Below are the code and all the weights of a small trained network. Each question names an input and a class and asks about switching units off, where a switched-off unit gives its printed mean instead of its output.

import numpy as np


def w(rows, s, z=0):
    codes = np.array(rows[::2]) - 128.0
    scale = np.full(codes.shape[1], s)
    scale[-1] = z or s
    return codes * scale


def f(y):
    return np.maximum(y, 0)


def log_softmax(a):
    a = a - a.max(-1, keepdims=True)
    return a - np.log(np.exp(a).sum(-1, keepdims=True))


def net(x, mask):
    res = np.array(x, float).reshape(1, 7) / 4 @ E
    y = f(res @ A[0][:, :-1].T + A[0][:, -1])
    res = res + np.where(mask, y, B[0][:, -1]) @ B[0][:, :-1]
    return log_softmax(res[-1] @ U[:, :-1].T + U[:, -1])


A, B = {}, {}
E = w([
[111,82,168,68,52,34,165,58,79,42],'x0',
[106,147,135,128,136,133,151,115,99,140],'x1',
[149,108,120,123,117,116,103,131,143,136],'x2',
[24,72,178,227,69,111,111,127,197,167],'x3',
[110,249,38,236,116,74,60,141,61,90],'x4',
[67,210,225,73,158,111,62,138,155,102],'x5',
[171,107,254,162,57,225,127,182,9,109],'x6',
],0.0068)
A[0] = w([
[32,165,109,152,228,76,201,102,128,164,195],'neuron 1',
[135,90,153,72,173,141,191,120,181,152,74],'neuron 2',
[87,202,169,88,102,198,63,58,155,99,251],'neuron 3',
[136,165,115,175,253,209,72,196,203,233,61],'neuron 4',
[250,175,106,44,246,161,160,69,165,53,89],'neuron 5',
[107,132,204,105,94,200,12,174,73,73,91],'neuron 6',
[131,105,151,138,112,37,165,63,131,59,45],'neuron 7',
[31,54,84,197,85,155,63,117,226,161,97],'neuron 8',
[146,131,196,103,175,172,163,57,209,124,89],'neuron 9',
[103,102,82,46,164,59,78,93,248,61,132],'neuron 10',
[156,87,158,53,205,143,231,112,178,145,89],'neuron 11',
[225,185,121,65,164,113,138,90,121,54,56],'neuron 12',
[104,143,84,140,225,103,149,34,208,133,19],'neuron 13',
[168,67,132,202,71,173,121,119,95,104,79],'neuron 14',
[195,154,127,94,153,115,130,118,99,140,6],'neuron 15',
[91,23,189,57,108,163,154,85,188,125,102],'neuron 16',
[117,126,163,61,63,35,120,43,92,116,71],'neuron 17',
[179,60,31,192,135,137,194,69,117,135,187],'neuron 18',
[99,200,215,77,194,97,51,117,178,92,68],'neuron 19',
[66,92,195,220,105,89,106,124,223,160,59],'neuron 20',
[123,113,130,135,124,46,185,138,133,2,225],'neuron 21',
[102,146,62,112,158,80,130,79,198,101,41],'neuron 22',
[113,191,59,203,109,21,70,132,75,47,72],'neuron 23',
[44,112,198,209,64,89,181,69,176,154,43],'neuron 24',
],0.0084,0.011)
B[0] = w([
[171,157,171,106,104,144,105,159,148,109,225],'neuron 1',
[109,139,132,184,127,91,119,97,118,114,172],'neuron 2',
[167,90,100,101,100,70,100,144,182,198,254],'neuron 3',
[55,40,80,158,132,160,159,200,103,70,207],'neuron 4',
[97,160,112,102,126,101,92,153,64,178,218],'neuron 5',
[161,163,187,99,123,147,204,144,138,125,202],'neuron 6',
[60,61,74,133,149,147,165,194,117,118,156],'neuron 7',
[140,160,102,95,149,109,114,141,82,138,195],'neuron 8',
[163,121,124,149,175,96,120,110,134,90,170],'neuron 9',
[172,151,193,120,104,189,140,122,139,146,224],'neuron 10',
[129,146,136,183,161,89,119,132,129,104,202],'neuron 11',
[103,140,112,118,171,140,101,127,85,171,172],'neuron 12',
[169,111,218,114,87,194,203,91,109,135,167],'neuron 13',
[145,167,156,78,88,135,146,76,142,119,169],'neuron 14',
[137,236,57,41,250,90,129,138,10,219,131],'neuron 15',
[117,154,142,197,154,75,121,144,125,136,212],'neuron 16',
[71,69,106,149,165,173,174,163,134,91,178],'neuron 17',
[138,142,96,71,64,94,136,71,182,135,245],'neuron 18',
[92,128,64,108,154,60,241,87,169,144,177],'neuron 19',
[119,156,97,93,169,149,101,70,70,141,176],'neuron 20',
[114,93,98,122,94,199,77,152,136,86,245],'neuron 21',
[152,150,155,132,102,167,161,104,101,84,168],'neuron 22',
[122,133,158,220,167,67,131,99,125,132,215],'neuron 23',
[133,172,78,82,165,157,74,102,66,154,167],'neuron 24',
],0.013,0.011)
U = w([
[139,188,127,76,162,119,86,145,19,143,48],'0',
[174,172,235,119,107,164,195,141,83,92,95],'1',
[74,85,114,148,131,168,148,179,111,70,67],'2',
[141,192,157,252,142,69,104,114,121,106,44],'3',
[153,147,142,113,119,122,88,152,152,128,249],'4',
[123,160,96,70,114,63,181,89,189,135,24],'5',
[167,143,143,118,121,126,71,161,154,128,237],'6',
],0.012,0.015)

Each question gives the input, the list of numbers given to net, and the class t.
The units are the neurons (one row each of A and B). Each row of codes is followed by its name. A weight is (code - 128) times the scale printed after its matrix; where a second scale follows, it is the last column's (A, B and U).
mask holds one flag per neuron, in row order. A switched-off neuron (its flag False) gives its mean, the last column of its row in B, instead of its output. The means were averaged over made-up inputs and are rounded, as every weight is.
A unit's drop is (log p(t) with every unit on - log p(t) with that unit switched off) / (log p(t) with every unit on - log p(t) with every unit switched off).
The circuit of an input: a set's keep is (log p(t) with only the set's units on - log p(t) with every unit switched off) / (log p(t) with every unit on - log p(t) with every unit switched off). Starting from the 12 units with the biggest drops (on a tie, the unit counted first), units are removed one at a time, each time the one whose removal leaves the highest keep (on an exact tie, the one counted first), for as long as the keep stays at least 0.8.
circuit, biggest first: the units of the circuit, biggest drop first
unit that matters most: the unit with the biggest drop
k most important neurons: the k neurons with the biggest drops, biggest first
drop when u is switched off: that unit's drop, to one decimal
input [7,-5,-1,4,4,-1,4], class 2: circuit, biggest first -> neuron 17; neuron 7
input [7,-2,-6,7,-5,-7,3], class 0: circuit, biggest first -> neuron 24
input [0,-4,1,-2,-8,8,-1], class 3: circuit, biggest first -> neuron 16; neuron 11
input [-4,-4,-7,1,-8,2,-6], class 3: 3 most important neurons -> neuron 11; neuron 16; neuron 2
input [-7,-4,8,8,-2,-3,6], class 0: circuit, biggest first -> neuron 8; neuron 20
input [3,-1,4,6,-3,6,2], class 0: 2 most important neurons -> neuron 24; neuron 20
input [-1,-4,2,8,-1,-7,-8], class 0: 3 most important neurons -> neuron 8; neuron 20; neuron 24
input [2,2,-1,-1,-5,-7,5], class 5: 2 most important neurons -> neuron 18; neuron 10
input [6,-3,1,-1,5,1,-7], class 1: 3 most important neurons -> neuron 10; neuron 22; neuron 13
input [-3,-2,5,-5,5,-1,6], class 1: 2 most important neurons -> neuron 6; neuron 21
input [2,4,4,6,-6,-3,-1], class 0: circuit, biggest first -> neuron 24; neuron 20
input [-6,3,8,-8,-4,6,8], class 0: 3 most important neurons -> neuron 5; neuron 15; neuron 10
input [-3,3,6,-7,3,0,0], class 0: 2 most important neurons -> neuron 5; neuron 12
input [7,1,-6,2,7,1,5], class 2: 2 most important neurons -> neuron 21; neuron 17
input [-4,-6,-6,-6,-5,-8,7], class 5: unit that matters most -> neuron 18
input [-5,-4,8,-8,3,8,1], class 0: 2 most important neurons -> neuron 5; neuron 18
input [-4,-7,-2,-6,-6,-7,-2], class 5: 4 most important neurons -> neuron 18; neuron 21; neuron 23; neuron 1
input [-3,-3,4,1,-5,5,2], class 3: circuit, biggest first -> neuron 18; neuron 16; neuron 21
input [-5,-6,-5,-6,-6,7,-4], class 5: 4 most important neurons -> neuron 19; neuron 3; neuron 21; neuron 23
input [5,2,2,0,3,6,-6], class 1: circuit, biggest first -> neuron 10
input [4,1,-2,8,-8,5,-8], class 0: 3 most important neurons -> neuron 24; neuron 20; neuron 8
input [-4,4,-1,4,-3,6,3], class 5: 2 most important neurons -> neuron 19; neuron 21
input [4,5,-2,5,-2,5,-6], class 1: 2 most important neurons -> neuron 10; neuron 13
input [3,3,2,0,-4,5,2], class 5: drop when neuron 1 is switched off -> 0.4
input [7,-6,2,6,-6,0,2], class 2: drop when neuron 23 is switched off -> 0.2
input [8,6,-4,-3,-2,8,-1], class 2: drop when neuron 21 is switched off -> 0.5
input [-8,-5,-3,6,-7,-7,-4], class 2: drop when neuron 4 is switched off -> 3.2
input [-4,2,6,-7,-7,-3,2], class 0: circuit, biggest first -> neuron 5
